Below is a small trained network, with its code and all its weights. Each question gives an input and a target symbol and asks what happens when units are switched off, that is, made to give their printed mean instead of their output.

import numpy as np


def w(rows, s, z=0):
    codes = np.array(rows[::2]) - 128.0
    scale = np.full(codes.shape[1], s)
    scale[-1] = z or s
    return codes * scale


def norm(h):
    return h / np.sqrt((h * h).mean(-1, keepdims=True) + 1e-5)


def f(y):
    return np.maximum(y, 0)


def softmax(a):
    e = np.exp(a - a.max(-1, keepdims=True))
    return e / e.sum(-1, keepdims=True)


def log_softmax(a):
    a = a - a.max(-1, keepdims=True)
    return a - np.log(np.exp(a).sum(-1, keepdims=True))


def net(x, mask):
    ids = ['ΓΘΛΞΣΨΩαβζητ'.index(c) for c in x.split()]
    T = len(ids)
    res = E[ids] + P[:T]
    u = 0
    for l in range(2):
        r = norm(res)
        for j in range(2):
            rows = slice(4 * j, 4 * j + 4)
            q, k, v = (r @ M[l][rows].T for M in (Q, K, V))
            z = softmax(np.where(np.tri(T) > 0, q @ k.T / 4**0.5, -1e9)) @ v
            o = O[l][rows]
            res = res + np.where(mask[u + j], z, o[:, -1]) @ o[:, :-1]
        u += 2
        y = f(norm(res) @ A[l][:, :-1].T + A[l][:, -1])
        res = res + np.where(mask[u : u + 16], y, B[l][:, -1]) @ B[l][:, :-1]
        u += 16
    return log_softmax(norm(res)[-1] @ U[:, :-1].T + U[:, -1])


Q, K, V, O, A, B = {}, {}, {}, {}, {}, {}
E = w([
[181,116,121],'Γ',
[164,188,48],'Θ',
[251,139,82],'Λ',
[207,143,59],'Ξ',
[201,182,44],'Σ',
[73,187,192],'Ψ',
[195,90,212],'Ω',
[133,127,115],'α',
[239,103,135],'β',
[127,159,118],'ζ',
[229,158,59],'η',
[131,179,81],'τ',
],0.0033)
P = w([
[121,137,150],'0',
[63,59,4],'1',
[100,105,140],'2',
[111,170,161],'3',
[72,19,18],'4',
[95,88,160],'5',
[113,132,234],'6',
],0.0029)
Q[0] = w([
[23,131,188],'L0H0',
[161,1,87],'L0H0',
[184,65,81],'L0H0',
[106,21,157],'L0H0',
[68,126,114],'L0H1',
[96,64,88],'L0H1',
[74,134,70],'L0H1',
[211,160,146],'L0H1',
],0.0052)
K[0] = w([
[146,147,225],'L0H0',
[136,35,37],'L0H0',
[155,110,30],'L0H0',
[72,96,72],'L0H0',
[28,189,202],'L0H1',
[131,214,187],'L0H1',
[76,231,142],'L0H1',
[203,37,2],'L0H1',
],0.0042)
V[0] = w([
[77,93,109],'L0H0',
[55,123,199],'L0H0',
[203,108,127],'L0H0',
[124,180,150],'L0H0',
[199,108,136],'L0H1',
[119,96,255],'L0H1',
[113,109,88],'L0H1',
[178,45,30],'L0H1',
],0.003)
O[0] = w([
[116,140,167,100],'L0H0',
[194,6,112,12],'L0H0',
[190,68,161,177],'L0H0',
[125,114,90,118],'L0H0',
[108,80,7,172],'L0H1',
[116,165,165,6],'L0H1',
[86,73,37,145],'L0H1',
[72,58,138,229],'L0H1',
],0.0015,0.0019)
A[0] = w([
[80,88,191,184],'L0N0',
[133,170,92,148],'L0N1',
[121,112,34,89],'L0N2',
[151,101,250,156],'L0N3',
[154,75,93,77],'L0N4',
[166,155,74,181],'L0N5',
[152,32,74,146],'L0N6',
[66,172,82,196],'L0N7',
[2,68,160,185],'L0N8',
[218,152,92,175],'L0N9',
[115,28,95,213],'L0N10',
[126,241,113,159],'L0N11',
[33,153,115,107],'L0N12',
[20,198,55,215],'L0N13',
[176,169,109,154],'L0N14',
[106,57,101,248],'L0N15',
],0.0042,0.0011)
B[0] = w([
[116,133,12,172],'L0N0',
[153,64,134,193],'L0N1',
[138,190,221,232],'L0N2',
[75,184,180,199],'L0N3',
[179,73,72,182],'L0N4',
[51,101,168,236],'L0N5',
[169,116,64,235],'L0N6',
[184,91,174,208],'L0N7',
[148,191,13,184],'L0N8',
[8,129,162,252],'L0N9',
[124,195,77,225],'L0N10',
[206,55,147,221],'L0N11',
[184,123,84,166],'L0N12',
[254,116,186,251],'L0N13',
[83,116,218,203],'L0N14',
[165,210,112,212],'L0N15',
],0.0022,0.0025)
Q[1] = w([
[226,86,198],'L1H0',
[3,173,252],'L1H0',
[81,118,98],'L1H0',
[197,216,88],'L1H0',
[97,103,186],'L1H1',
[110,175,168],'L1H1',
[189,84,129],'L1H1',
[94,148,146],'L1H1',
],0.0049)
K[1] = w([
[143,92,160],'L1H0',
[25,14,137],'L1H0',
[31,234,96],'L1H0',
[231,172,41],'L1H0',
[44,10,56],'L1H1',
[113,146,82],'L1H1',
[253,67,157],'L1H1',
[126,132,67],'L1H1',
],0.0037)
V[1] = w([
[196,154,74],'L1H0',
[152,125,115],'L1H0',
[134,132,2],'L1H0',
[128,254,182],'L1H0',
[106,230,63],'L1H1',
[65,166,51],'L1H1',
[201,85,106],'L1H1',
[174,225,90],'L1H1',
],0.0033)
O[1] = w([
[27,152,212,245],'L1H0',
[137,133,194,168],'L1H0',
[2,27,194,129],'L1H0',
[174,110,67,149],'L1H0',
[108,183,104,86],'L1H1',
[122,156,123,3],'L1H1',
[149,71,158,239],'L1H1',
[59,144,104,209],'L1H1',
],0.0025,0.0014)
A[1] = w([
[189,71,164,83],'L1N0',
[171,134,128,192],'L1N1',
[53,189,157,110],'L1N2',
[123,53,81,158],'L1N3',
[194,177,110,165],'L1N4',
[161,129,211,92],'L1N5',
[109,253,138,2],'L1N6',
[107,153,47,163],'L1N7',
[152,191,179,213],'L1N8',
[144,83,142,134],'L1N9',
[151,187,180,175],'L1N10',
[106,14,58,132],'L1N11',
[150,48,101,91],'L1N12',
[55,146,80,96],'L1N13',
[21,129,84,157],'L1N14',
[92,85,192,211],'L1N15',
],0.0043,0.0013)
B[1] = w([
[149,113,53,224],'L1N0',
[66,165,141,209],'L1N1',
[221,191,115,179],'L1N2',
[129,181,199,217],'L1N3',
[39,158,123,217],'L1N4',
[108,102,97,253],'L1N5',
[243,183,70,158],'L1N6',
[70,90,156,234],'L1N7',
[48,68,172,253],'L1N8',
[84,153,46,175],'L1N9',
[94,93,189,238],'L1N10',
[138,165,221,249],'L1N11',
[122,206,127,188],'L1N12',
[207,5,125,186],'L1N13',
[244,57,147,212],'L1N14',
[142,215,66,232],'L1N15',
],0.0027,0.002)
U = w([
[197,64,126,59],'Γ',
[166,114,55,100],'Θ',
[184,44,156,39],'Λ',
[96,48,203,152],'Ξ',
[155,95,25,123],'Σ',
[6,135,4,128],'Ψ',
[123,243,43,115],'Ω',
[17,132,179,253],'α',
[211,194,138,138],'β',
[119,247,160,165],'ζ',
[182,90,156,53],'η',
[191,160,169,132],'τ',
],0.011,0.0037)

Each question gives the input, a string of symbols that net reads in full, and the target symbol t.
The units are the heads (4 rows each of Q, K, V and O) and the neurons (one row each of A and B). Each row of codes is followed by its name. A weight is (code - 128) times the scale printed after its matrix; where a second scale follows, it is the last column's (O, A, B and U).
mask holds one flag per unit, layer by layer, with each layer's heads first. A switched-off unit (its flag False) gives its mean, the last column of its rows in O or B, instead of its output. The means were averaged over made-up inputs and are rounded, as every weight is.
A unit's drop is (log p(t) with every unit on - log p(t) with that unit switched off) / (log p(t) with every unit on - log p(t) with every unit switched off).
most important unit: the unit with the biggest drop
top k neurons: the k neurons with the biggest drops, biggest first
k most important neurons of layer l: the k neurons of layer l with the biggest drops, biggest first
which heads matter: for each layer, one digit per head in row order, 1 if its drop is at least 0.15 and else 0, layers parted by /
drop when u is switched off: that unit's drop, to one decimal
input ζ τ β ζ η, target β: top 4 neurons => (L1N8 L1N11 L1N3 L1N12)
input Γ α Σ Ψ Γ Ξ Ξ, target ζ: top 3 neurons => (L0N11 L0N13 L1N2)
input Γ τ Ψ Σ Σ τ Ξ, target α: which heads matter => 01 / 00
input Σ β η Ψ Ψ Γ Γ, target ζ: top neuron => (L0N3)
input Σ Λ Λ, target ζ: which heads matter => 01 / 00
input Γ Γ ζ Γ β β, target Ω: 3 most important neurons of layer 0 => (L0N13 L0N2 L0N11)
input β ζ Σ, target Ψ: top 2 neurons => (L0N2 L1N14)
input β α Θ Σ Γ Ψ, target β: 2 most important neurons of layer 1 => (L1N2 L1N6)
input Σ Ω Ξ Σ Σ Ω, target α: top 3 neurons => (L0N3 L0N9 L1N8)
input Ξ Θ Θ Θ η Γ α, target β: top 2 neurons => (L1N2 L0N0)
input η Ω Ψ Ψ Ψ Γ Γ, target ζ: which heads matter => 00 / 01
input Λ η Σ Γ, target α: 2 most important neurons of layer 0 => (L0N10 L0N8)
input Σ Θ Θ, target α: 2 most important neurons of layer 1 => (L1N14 L1N13)
input ζ Γ β Θ Σ α, target Σ: 2 most important neurons of layer 0 => (L0N8 L0N0)
input Γ Σ Γ Θ Σ α, target Σ: 2 most important neurons of layer 1 => (L1N14 L1N13)
input Ψ Ω Γ Γ Σ Σ, target Ψ: top 2 neurons => (L0N2 L0N8)
input Σ Ω Ξ η, target α: most important unit => L0N11
input Γ Σ β Σ τ Σ β, target α: 3 most important neurons of layer 1 => (L1N14 L1N8 L1N13)
input α Ξ η Γ Ψ Λ α, target β: 2 most important neurons of layer 1 => (L1N6 L1N2)
input Ω Σ Ψ β Σ τ Λ, target α: most important neuron of layer 1 => (L1N8)
input Ω ζ η Ψ Σ Θ, target Ξ: drop when L0N13 is switched off => 0.4
input Θ Σ Γ α Γ Ω, target α: drop when L1N8 is switched off => 0.1
input Σ ζ Θ τ, target Ξ: 2 most important neurons of layer 0 => (L0N11 L0N13)
input Θ β Γ Ψ τ Λ, target ζ: drop when L0N9 is switched off => -0.1
input Σ Σ Ω Γ, target α: drop when L1H0 is switched off => 0.2
